Below is a small trained network, with its code and all its weights. Each question gives an input and a class and asks what happens when units are switched off, that is, made to give their printed mean instead of their output.

import numpy as np


def w(rows, s, z=0):
    codes = np.array(rows[::2]) - 128.0
    scale = np.full(codes.shape[1], s)
    scale[-1] = z or s
    return codes * scale


def f(y):
    return np.maximum(y, 0)


def log_softmax(a):
    a = a - a.max(-1, keepdims=True)
    return a - np.log(np.exp(a).sum(-1, keepdims=True))


def net(x, mask):
    res = np.array(x, float).reshape(1, 7) / 4 @ E
    y = f(res @ A[0][:, :-1].T + A[0][:, -1])
    res = res + np.where(mask, y, B[0][:, -1]) @ B[0][:, :-1]
    return log_softmax(res[-1] @ U[:, :-1].T + U[:, -1])


A, B = {}, {}
E = w([
[172,141,149,140,136,139,1],'x0',
[141,73,128,99,171,161,159],'x1',
[191,157,140,185,197,85,128],'x2',
[104,103,69,164,98,53,156],'x3',
[148,93,188,80,147,38,113],'x4',
[159,190,86,112,172,127,145],'x5',
[196,131,155,170,51,119,153],'x6',
],0.0094)
A[0] = w([
[129,108,167,94,109,198,106,94],'neuron 0',
[173,165,155,131,76,119,193,167],'neuron 1',
[35,123,148,140,65,122,165,201],'neuron 2',
[166,139,172,133,145,88,123,129],'neuron 3',
[89,142,91,148,159,159,76,86],'neuron 4',
[155,95,180,97,209,107,133,110],'neuron 5',
[129,200,182,110,117,28,89,253],'neuron 6',
[148,180,129,129,135,155,191,243],'neuron 7',
[46,95,88,113,103,110,251,208],'neuron 8',
[116,138,113,127,117,77,148,120],'neuron 9',
[163,82,165,90,110,89,148,96],'neuron 10',
[117,97,115,118,123,148,181,94],'neuron 11',
[193,171,92,73,178,123,118,88],'neuron 12',
[156,124,193,149,136,131,220,143],'neuron 13',
[113,216,111,119,119,139,97,195],'neuron 14',
[138,98,168,128,96,109,42,131],'neuron 15',
[66,215,121,118,108,145,90,97],'neuron 16',
[141,173,41,122,41,141,118,161],'neuron 17',
[143,186,105,127,137,133,70,80],'neuron 18',
[112,209,90,137,69,147,110,187],'neuron 19',
[156,147,114,120,113,105,128,116],'neuron 20',
[156,166,144,93,103,63,97,186],'neuron 21',
],0.012,0.0035)
B[0] = w([
[78,101,113,158,145,102,145,178],'neuron 0',
[191,192,141,206,163,174,181,196],'neuron 1',
[112,61,99,87,98,78,135,207],'neuron 2',
[125,117,144,161,154,75,122,188],'neuron 3',
[213,215,144,183,109,215,132,174],'neuron 4',
[150,154,107,158,72,178,66,203],'neuron 5',
[79,123,137,138,230,135,232,234],'neuron 6',
[102,117,88,176,182,142,186,197],'neuron 7',
[33,8,63,2,94,56,147,251],'neuron 8',
[101,57,86,132,190,123,149,166],'neuron 9',
[212,170,167,191,173,174,144,177],'neuron 10',
[85,56,119,99,146,144,187,164],'neuron 11',
[83,35,75,84,119,96,123,192],'neuron 12',
[126,190,190,218,187,132,164,188],'neuron 13',
[169,126,91,168,163,186,171,193],'neuron 14',
[84,72,95,43,165,41,151,206],'neuron 15',
[151,113,150,137,149,167,99,177],'neuron 16',
[203,144,131,175,132,215,67,206],'neuron 17',
[90,139,96,162,215,91,208,184],'neuron 18',
[170,185,146,139,106,152,97,204],'neuron 19',
[102,158,85,169,135,149,170,153],'neuron 20',
[120,147,109,142,169,69,186,195],'neuron 21',
],0.007,0.011)
U = w([
[182,95,162,79,3,179,31,7],'0',
[246,228,198,153,149,235,188,254],'1',
[79,63,66,74,127,27,240,212],'2',
],0.007,0.00076)

Each question gives the input, the list of numbers given to net, and the class t.
The units are the neurons (one row each of A and B). Each row of codes is followed by its name. A weight is (code - 128) times the scale printed after its matrix; where a second scale follows, it is the last column's (A, B and U).
mask holds one flag per neuron, in row order. A switched-off neuron (its flag False) gives its mean, the last column of its row in B, instead of its output. The means were averaged over made-up inputs and are rounded, as every weight is.
A unit's drop is (log p(t) with every unit on - log p(t) with that unit switched off) / (log p(t) with every unit on - log p(t) with every unit switched off).
The circuit of an input: a set's keep is (log p(t) with only the set's units on - log p(t) with every unit switched off) / (log p(t) with every unit on - log p(t) with every unit switched off). Starting from the 12 units with the biggest drops (on a tie, the unit counted first), units are removed one at a time, each time the one whose removal leaves the highest keep (on an exact tie, the one counted first), for as long as the keep stays at least 0.8.
units of the circuit, in order: the units of the circuit, biggest drop first
k most important neurons: the k neurons with the biggest drops, biggest first
drop of u: that unit's drop, to one decimal
input [-1,-1,-6,2,-5,6,1], class 1: units of the circuit, in order => (neuron 17)
input [5,8,5,-4,1,-1,-2], class 0: 2 most important neurons => (neuron 5; neuron 6)
input [-3,-3,7,-2,8,-6,1], class 1: 2 most important neurons => (neuron 8; neuron 10)
input [-4,3,2,-1,1,0,7], class 1: 2 most important neurons => (neuron 1; neuron 13)
input [-1,-3,-4,-3,-4,-4,6], class 1: 4 most important neurons => (neuron 1; neuron 8; neuron 12; neuron 17)
input [1,-5,-5,4,-4,-6,-2], class 0: 2 most important neurons => (neuron 17; neuron 6)
input [2,-7,2,7,1,5,3], class 1: 2 most important neurons => (neuron 8; neuron 17)
input [5,4,-1,-4,-5,-8,5], class 0: 2 most important neurons => (neuron 6; neuron 8)
input [3,-3,-1,7,-4,-5,-1], class 0: drop of neuron 6 => 0.1
input [-2,-1,1,-5,5,-3,-4], class 1: drop of neuron 12 => 0.2
input [0,8,3,1,2,4,3], class 1: drop of neuron 8 => 0.4
